Below is a small trained network, with its code and all its weights. Each question gives an input and a target symbol and asks what happens when units are switched off, that is, made to give their printed mean instead of their output.

import numpy as np


def w(rows, s, z=0):
    codes = np.array(rows[::2]) - 128.0
    scale = np.full(codes.shape[1], s)
    scale[-1] = z or s
    return codes * scale


def f(y):
    return y / 2 * (1 + np.tanh(0.7978845608 * (y + 0.044715 * y**3)))


def softmax(a):
    e = np.exp(a - a.max(-1, keepdims=True))
    return e / e.sum(-1, keepdims=True)


def log_softmax(a):
    a = a - a.max(-1, keepdims=True)
    return a - np.log(np.exp(a).sum(-1, keepdims=True))


def net(x, mask):
    ids = ['ΛΞΦΩβεηθμπσ'.index(c) for c in x.split()]
    T = len(ids)
    res = E[ids] + P[:T]
    r = res
    for j in range(2):
        rows = slice(4 * j, 4 * j + 4)
        q, k, v = (r @ M[0][rows].T for M in (Q, K, V))
        z = softmax(np.where(np.tri(T) > 0, q @ k.T / 4**0.5, -1e9)) @ v
        o = O[0][rows]
        res = res + np.where(mask[j], z, o[:, -1]) @ o[:, :-1]
    y = f(res @ A[0][:, :-1].T + A[0][:, -1])
    res = res + np.where(mask[2:10], y, B[0][:, -1]) @ B[0][:, :-1]
    return log_softmax(res[-1] @ U[:, :-1].T + U[:, -1])


Q, K, V, O, A, B = {}, {}, {}, {}, {}, {}
E = w([
[202,147,15,152],'Λ',
[214,230,136,174],'Ξ',
[109,53,85,110],'Φ',
[196,177,198,8],'Ω',
[117,48,98,118],'β',
[47,136,223,182],'ε',
[133,82,140,198],'η',
[46,173,194,9],'θ',
[125,132,174,104],'μ',
[101,78,87,124],'π',
[190,71,181,95],'σ',
],0.016)
P = w([
[236,183,47,231],'0',
[172,161,85,124],'1',
[181,154,113,156],'2',
[181,133,104,139],'3',
[195,152,107,185],'4',
[169,130,59,108],'5',
[221,181,156,253],'6',
[152,107,15,44],'7',
[193,153,89,160],'8',
[177,132,56,91],'9',
],0.0049)
Q[0] = w([
[45,138,130,183],'head 1',
[130,250,139,116],'head 1',
[101,36,160,156],'head 1',
[254,185,56,118],'head 1',
[56,90,82,154],'head 2',
[79,218,37,156],'head 2',
[108,64,187,43],'head 2',
[57,72,161,106],'head 2',
],0.009)
K[0] = w([
[84,165,90,187],'head 1',
[127,161,167,182],'head 1',
[109,55,182,164],'head 1',
[251,139,77,106],'head 1',
[89,117,161,182],'head 2',
[115,135,47,168],'head 2',
[152,134,156,117],'head 2',
[109,163,211,148],'head 2',
],0.012)
V[0] = w([
[63,146,202,115],'head 1',
[2,160,93,174],'head 1',
[207,190,129,79],'head 1',
[208,172,136,197],'head 1',
[144,110,45,41],'head 2',
[115,230,133,52],'head 2',
[95,151,35,136],'head 2',
[74,103,118,215],'head 2',
],0.0093)
O[0] = w([
[64,187,129,109,224],'head 1',
[89,207,14,108,115],'head 1',
[169,117,249,32,141],'head 1',
[137,220,193,90,179],'head 1',
[196,136,139,64,5],'head 2',
[3,43,137,66,198],'head 2',
[171,158,1,81,12],'head 2',
[152,141,131,152,96],'head 2',
],0.0066,0.003)
A[0] = w([
[216,105,193,97,171],'neuron 1',
[130,181,236,71,182],'neuron 2',
[200,126,193,117,191],'neuron 3',
[193,54,103,91,180],'neuron 4',
[38,185,199,143,108],'neuron 5',
[91,239,196,25,161],'neuron 6',
[119,254,79,177,229],'neuron 7',
[69,100,226,209,254],'neuron 8',
],0.0083,0.0038)
B[0] = w([
[86,182,188,129,217],'neuron 1',
[120,40,100,254,223],'neuron 2',
[87,178,167,102,200],'neuron 3',
[145,151,230,120,179],'neuron 4',
[182,162,93,28,225],'neuron 5',
[226,75,36,183,222],'neuron 6',
[136,103,54,113,212],'neuron 7',
[96,162,127,82,251],'neuron 8',
],0.0082,0.012)
U = w([
[177,159,171,85,220],'Λ',
[216,142,129,220,2],'Ξ',
[114,104,142,144,51],'Φ',
[208,31,167,162,3],'Ω',
[148,141,109,204,23],'β',
[39,191,107,70,141],'ε',
[25,74,99,254,192],'η',
[239,44,66,112,248],'θ',
[63,55,130,124,112],'μ',
[145,109,143,127,84],'π',
[29,122,212,105,41],'σ',
],0.008,0.0035)

Each question gives the input, a string of symbols that net reads in full, and the target symbol t.
The units are the heads (4 rows each of Q, K, V and O) and the neurons (one row each of A and B). Each row of codes is followed by its name. A weight is (code - 128) times the scale printed after its matrix; where a second scale follows, it is the last column's (O, A, B and U).
mask holds one flag per unit, heads first, then neurons. A switched-off unit (its flag False) gives its mean, the last column of its rows in O or B, instead of its output. The means were averaged over made-up inputs and are rounded, as every weight is.
A unit's drop is (log p(t) with every unit on - log p(t) with that unit switched off) / (log p(t) with every unit on - log p(t) with every unit switched off).
The circuit of an input: a set's keep is (log p(t) with only the set's units on - log p(t) with every unit switched off) / (log p(t) with every unit on - log p(t) with every unit switched off). Starting from all 10 units, units are removed one at a time, each time the one whose removal leaves the highest keep (on an exact tie, the one counted first), for as long as the keep stays at least 0.8.
units of the circuit, in order: the units of the circuit, biggest drop first
most important unit: the unit with the biggest drop
k most important neurons: the k neurons with the biggest drops, biggest first
which heads matter: for each layer, one digit per head in row order, 1 if its drop is at least 0.15 and else 0, layers parted by /
drop when u is switched off: that unit's drop, to one decimal
input θ Ω Ω σ Ω η Ω Ω β, target σ: which heads matter => 10
input ε ε Φ, target η: units of the circuit, in order => neuron 5; head 1
input π Ω β, target σ: units of the circuit, in order => neuron 6; neuron 2; neuron 5
input Ω η ε ε Ξ ε μ ε ε, target ε: units of the circuit, in order => head 1; neuron 2
input Ξ β π ε ε θ θ ε β, target η: units of the circuit, in order => neuron 5
input σ ε β π σ Ω Ξ Ω Φ, target σ: which heads matter => 10
input ε ε π, target η: 2 most important neurons => neuron 5; neuron 6
input Λ Ω Φ η Λ ε Λ ε σ, target σ: 2 most important neurons => neuron 1; neuron 3
input Φ π η σ π η σ ε ε, target ε: 2 most important neurons => neuron 2; neuron 6
input σ β θ η σ π ε β Ξ, target Ξ: 3 most important neurons => neuron 2; neuron 6; neuron 1
input Φ π Λ, target Λ: drop when head 1 is switched off => 0.9
input θ σ Ω η, target σ: drop when head 2 is switched off => 0.1
input ε ε β, target η: drop when neuron 6 is switched off => 0.1
input Ω Ω π, target σ: drop when neuron 1 is switched off => 0.0
input ε π ε ε σ Ξ π Λ σ Ω, target Ω: most important unit => neuron 6
